Here is a tiny trained network, its code and every weight. The questions are about switching its units off for an input and a class, where a switched-off unit gives its printed mean instead of its output.

import numpy as np


def w(rows, s, z=0):
    codes = np.array(rows[::2]) - 128.0
    scale = np.full(codes.shape[1], s)
    scale[-1] = z or s
    return codes * scale


def norm(h):
    return h / np.sqrt((h * h).mean(-1, keepdims=True) + 1e-5)


def f(y):
    return y / 2 * (1 + np.tanh(0.7978845608 * (y + 0.044715 * y**3)))


def log_softmax(a):
    a = a - a.max(-1, keepdims=True)
    return a - np.log(np.exp(a).sum(-1, keepdims=True))


def net(x, mask):
    res = np.array(x, float).reshape(1, 3) / 4 @ E
    u = 0
    for l in range(2):
        y = f(norm(res) @ A[l][:, :-1].T + A[l][:, -1])
        res = res + np.where(mask[u : u + 16], y, B[l][:, -1]) @ B[l][:, :-1]
        u += 16
    return log_softmax(norm(res)[-1] @ U[:, :-1].T + U[:, -1])


A, B = {}, {}
E = w([
[159,169,69,140,219,95,58,239],'x0',
[165,173,187,124,182,6,140,122],'x1',
[145,232,100,214,119,173,170,101],'x2',
],0.012)
A[0] = w([
[107,158,111,133,107,94,115,203,3],'L0N1',
[123,96,117,121,119,122,115,153,145],'L0N2',
[123,139,111,123,150,147,145,116,93],'L0N3',
[116,55,109,111,116,185,107,139,82],'L0N4',
[124,134,99,122,144,176,102,170,31],'L0N5',
[118,59,102,126,102,252,130,99,167],'L0N6',
[119,201,146,169,123,172,161,47,69],'L0N7',
[128,58,164,124,114,128,142,61,96],'L0N8',
[112,119,123,125,104,139,130,120,72],'L0N9',
[140,81,57,138,134,237,95,173,72],'L0N10',
[118,160,89,157,114,226,132,141,87],'L0N11',
[133,126,159,133,114,101,148,85,57],'L0N12',
[96,111,128,100,148,166,106,138,100],'L0N13',
[131,221,98,161,134,159,134,149,23],'L0N14',
[138,90,100,121,122,110,129,156,117],'L0N15',
[135,100,127,122,151,135,103,172,64],'L0N16',
],0.019,0.0056)
B[0] = w([
[152,128,118,126,163,163,108,96,161],'L0N1',
[153,82,160,110,117,143,133,115,153],'L0N2',
[145,156,137,134,118,125,133,154,131],'L0N3',
[157,73,97,58,145,107,176,130,188],'L0N4',
[115,118,111,107,54,126,147,192,165],'L0N5',
[210,144,114,143,237,162,67,114,253],'L0N6',
[207,118,81,100,63,164,182,61,225],'L0N7',
[1,148,161,150,140,57,101,180,205],'L0N8',
[141,158,118,115,154,94,116,142,139],'L0N9',
[66,97,161,138,33,108,189,166,228],'L0N10',
[42,215,97,124,109,185,67,92,211],'L0N11',
[91,85,127,139,88,150,144,102,166],'L0N12',
[155,98,140,112,97,97,121,145,152],'L0N13',
[95,186,168,227,146,86,144,212,200],'L0N14',
[146,84,147,107,125,156,137,100,150],'L0N15',
[150,91,76,76,127,153,117,62,161],'L0N16',
],0.031,0.015)
A[1] = w([
[121,141,108,134,145,107,105,147,76],'L1N1',
[191,83,153,89,251,126,67,160,56],'L1N2',
[151,100,113,105,97,120,129,158,3],'L1N3',
[144,98,145,106,151,134,92,144,81],'L1N4',
[158,93,157,94,94,135,156,139,8],'L1N5',
[126,181,132,132,131,138,128,91,116],'L1N6',
[87,127,123,79,100,166,108,96,162],'L1N7',
[56,75,176,90,87,94,106,147,34],'L1N8',
[231,205,125,175,188,170,87,159,105],'L1N9',
[99,162,124,143,176,106,80,152,83],'L1N10',
[105,129,178,198,178,44,152,162,91],'L1N11',
[125,130,144,154,98,147,130,177,31],'L1N12',
[167,114,146,134,49,93,181,88,113],'L1N13',
[165,88,135,129,177,107,93,136,116],'L1N14',
[139,130,126,142,72,150,146,125,100],'L1N15',
[109,123,123,125,165,131,133,121,146],'L1N16',
],0.026,0.004)
B[1] = w([
[153,109,158,100,107,131,108,159,147],'L1N1',
[5,230,171,190,72,183,142,233,252],'L1N2',
[85,159,126,74,114,95,177,42,150],'L1N3',
[78,130,148,177,90,116,110,170,169],'L1N4',
[161,114,78,100,136,82,163,92,168],'L1N5',
[130,28,166,65,135,55,141,165,170],'L1N6',
[207,111,177,185,174,64,162,156,191],'L1N7',
[251,183,91,165,195,132,110,41,221],'L1N8',
[212,75,124,125,205,100,67,5,238],'L1N9',
[196,88,147,133,102,108,233,185,191],'L1N10',
[154,122,108,107,163,196,46,23,225],'L1N11',
[72,115,162,125,113,164,117,154,160],'L1N12',
[129,110,78,41,98,191,141,218,201],'L1N13',
[28,153,137,174,76,122,96,154,186],'L1N14',
[31,54,191,75,192,59,105,173,180],'L1N15',
[162,133,96,173,50,114,143,146,149],'L1N16',
],0.021,0.018)
U = w([
[11,180,160,198,91,132,117,221,219],'0',
[226,128,110,161,205,109,76,9,147],'1',
[157,48,63,5,69,74,241,145,4],'2',
],0.012,0.0019)

Each question gives the input, the list of numbers given to net, and the class t.
The units are the neurons (one row each of A and B). Each row of codes is followed by its name. A weight is (code - 128) times the scale printed after its matrix; where a second scale follows, it is the last column's (A, B and U).
mask holds one flag per neuron, layer by layer. A switched-off neuron (its flag False) gives its mean, the last column of its row in B, instead of its output. The means were averaged over made-up inputs and are rounded, as every weight is.
A unit's drop is (log p(t) with every unit on - log p(t) with that unit switched off) / (log p(t) with every unit on - log p(t) with every unit switched off).
The circuit of an input: a set's keep is (log p(t) with only the set's units on - log p(t) with every unit switched off) / (log p(t) with every unit on - log p(t) with every unit switched off). Starting from the 12 units with the biggest drops (on a tie, the unit counted first), units are removed one at a time, each time the one whose removal leaves the highest keep (on an exact tie, the one counted first), for as long as the keep stays at least 0.8.
circuit, biggest first: the units of the circuit, biggest drop first
unit that matters most: the unit with the biggest drop
top k neurons: the k neurons with the biggest drops, biggest first
top k neurons in layer l: the k neurons of layer l with the biggest drops, biggest first
drop of u: that unit's drop, to one decimal
input [-3,-1,1], class 1: unit that matters most => L0N7
input [-8,-5,1], class 1: top 3 neurons => (L1N9, L0N7, L0N11)
input [7,8,0], class 0: top 2 neurons => (L1N2, L0N7)
input [1,1,6], class 1: top 3 neurons in layer 0 => (L0N10, L0N14, L0N5)
input [1,8,-8], class 0: top 3 neurons => (L0N10, L0N7, L0N11)
input [-4,0,3], class 1: top 4 neurons => (L0N10, L0N6, L0N4, L0N5)
input [2,-7,0], class 2: top 3 neurons => (L0N4, L0N10, L1N2)
input [3,-4,0], class 2: top 4 neurons => (L0N10, L0N4, L1N2, L0N5)
input [0,-4,4], class 1: top 4 neurons => (L0N6, L1N9, L0N8, L1N2)
input [-3,0,6], class 1: top 2 neurons => (L0N10, L1N9)
input [2,7,-5], class 0: top 2 neurons => (L0N10, L0N7)
input [1,1,2], class 1: top 2 neurons => (L0N10, L0N14)
input [-3,8,6], class 2: drop of L1N8 => 0.0
input [-8,-8,4], class 1: circuit, biggest first => (L0N6)
input [-6,-4,3], class 1: drop of L0N6 => 3.4
input [6,6,-2], class 0: drop of L1N2 => 0.3
input [-3,8,8], class 2: drop of L0N6 => 0.1
